Below is a small trained network, with its code and all its weights. Each question gives an input and a class and asks what happens when units are switched off, that is, made to give their printed mean instead of their output.

import numpy as np


def w(rows, s, z=0):
    codes = np.array(rows[::2]) - 128.0
    scale = np.full(codes.shape[1], s)
    scale[-1] = z or s
    return codes * scale


def norm(h):
    return h / np.sqrt((h * h).mean(-1, keepdims=True) + 1e-5)


def f(y):
    return y / 2 * (1 + np.tanh(0.7978845608 * (y + 0.044715 * y**3)))


def log_softmax(a):
    a = a - a.max(-1, keepdims=True)
    return a - np.log(np.exp(a).sum(-1, keepdims=True))


def net(x, mask):
    res = np.array(x, float).reshape(1, 7) / 4 @ E
    u = 0
    for l in range(2):
        y = f(norm(res) @ A[l][:, :-1].T + A[l][:, -1])
        res = res + np.where(mask[u : u + 9], y, B[l][:, -1]) @ B[l][:, :-1]
        u += 9
    return log_softmax(norm(res)[-1] @ U[:, :-1].T + U[:, -1])


A, B = {}, {}
E = w([
[26,11,45,165,211,224,110],'x0',
[132,171,173,62,129,64,57],'x1',
[157,95,96,90,140,11,225],'x2',
[188,187,156,254,191,127,30],'x3',
[87,62,87,71,154,72,121],'x4',
[173,52,108,173,86,200,21],'x5',
[101,180,64,135,28,55,128],'x6',
],0.0055)
A[0] = w([
[254,116,183,126,190,187,178,54],'0.n0',
[124,100,122,94,92,43,144,26],'0.n1',
[175,168,130,49,79,100,202,91],'0.n2',
[93,59,103,67,160,166,205,89],'0.n3',
[148,128,140,88,187,6,147,43],'0.n4',
[138,102,114,94,67,83,168,42],'0.n5',
[164,138,104,175,122,111,74,52],'0.n6',
[147,141,109,103,183,24,162,100],'0.n7',
[102,117,104,144,167,153,57,2],'0.n8',
],0.0094,0.0043)
B[0] = w([
[252,108,184,255,185,115,60,206],'0.n0',
[225,122,193,128,131,103,128,170],'0.n1',
[130,210,191,82,115,28,162,239],'0.n2',
[12,54,152,229,48,222,36,254],'0.n3',
[215,166,85,21,98,117,229,212],'0.n4',
[194,154,154,156,101,73,95,169],'0.n5',
[132,127,126,206,155,103,83,148],'0.n6',
[123,116,109,47,155,84,213,221],'0.n7',
[155,208,112,91,72,69,145,162],'0.n8',
],0.0067,0.0045)
A[1] = w([
[216,146,37,198,81,72,78,19],'1.n0',
[84,35,107,61,131,181,110,78],'1.n1',
[160,98,217,207,162,157,137,3],'1.n2',
[156,178,96,168,37,217,150,44],'1.n3',
[92,254,126,99,203,162,73,19],'1.n4',
[183,165,126,57,143,74,124,44],'1.n5',
[117,168,192,96,66,81,158,90],'1.n6',
[104,162,63,198,61,173,123,59],'1.n7',
[77,54,21,218,162,136,230,64],'1.n8',
],0.0074,0.0023)
B[1] = w([
[205,57,76,153,254,177,126,197],'1.n0',
[112,119,84,81,99,186,133,220],'1.n1',
[184,136,74,178,116,116,87,205],'1.n2',
[162,134,123,124,124,35,162,162],'1.n3',
[34,161,245,164,100,102,105,154],'1.n4',
[135,75,106,118,137,74,215,225],'1.n5',
[89,122,180,71,148,89,123,235],'1.n6',
[219,130,115,109,169,123,181,200],'1.n7',
[124,75,30,57,95,171,186,253],'1.n8',
],0.0075,0.0035)
U = w([
[93,44,37,84,120,221,147,192],'0',
[53,150,215,112,93,120,120,2],'1',
[202,141,150,62,131,29,205,194],'2',
[182,119,141,253,178,172,40,143],'3',
],0.013,0.0033)

Each question gives the input, the list of numbers given to net, and the class t.
The units are the neurons (one row each of A and B). Each row of codes is followed by its name. A weight is (code - 128) times the scale printed after its matrix; where a second scale follows, it is the last column's (A, B and U).
mask holds one flag per neuron, layer by layer. A switched-off neuron (its flag False) gives its mean, the last column of its row in B, instead of its output. The means were averaged over made-up inputs and are rounded, as every weight is.
A unit's drop is (log p(t) with every unit on - log p(t) with that unit switched off) / (log p(t) with every unit on - log p(t) with every unit switched off).
The circuit of an input: a set's keep is (log p(t) with only the set's units on - log p(t) with every unit switched off) / (log p(t) with every unit on - log p(t) with every unit switched off). Starting from the 12 units with the biggest drops (on a tie, the unit counted first), units are removed one at a time, each time the one whose removal leaves the highest keep (on an exact tie, the one counted first), for as long as the keep stays at least 0.8.
units of the circuit, in order: the units of the circuit, biggest drop first
most important unit: the unit with the biggest drop
top k neurons: the k neurons with the biggest drops, biggest first
drop when u is switched off: that unit's drop, to one decimal
input [4,1,8,-1,-6,2,1], class 0: most important unit -> 0.n3
input [-1,0,-6,-5,1,6,-7], class 3: top 2 neurons -> 0.n0; 1.n8
input [0,-7,5,4,-6,1,6], class 0: units of the circuit, in order -> 1.n8; 0.n2
input [4,-6,5,6,-3,-8,-5], class 0: top 3 neurons -> 1.n8; 0.n2; 0.n1
input [2,-1,2,-6,6,-4,2], class 1: top 2 neurons -> 0.n3; 0.n2
input [-8,7,-5,-1,2,3,-7], class 3: units of the circuit, in order -> 0.n0; 0.n7
input [1,-1,1,2,3,-5,-1], class 0: top 2 neurons -> 0.n3; 0.n2
input [4,1,4,6,-2,-4,6], class 0: units of the circuit, in order -> 0.n2; 1.n8
input [-3,8,4,0,-6,3,-7], class 3: drop when 0.n3 is switched off -> -0.1
input [-6,2,-6,-6,-1,8,-8], class 3: drop when 0.n0 is switched off -> 0.2
input [1,3,-3,0,-4,-5,7], class 1: drop when 1.n4 is switched off -> 0.3
input [-1,-8,3,8,-6,-7,0], class 3: drop when 1.n3 is switched off -> 0.0
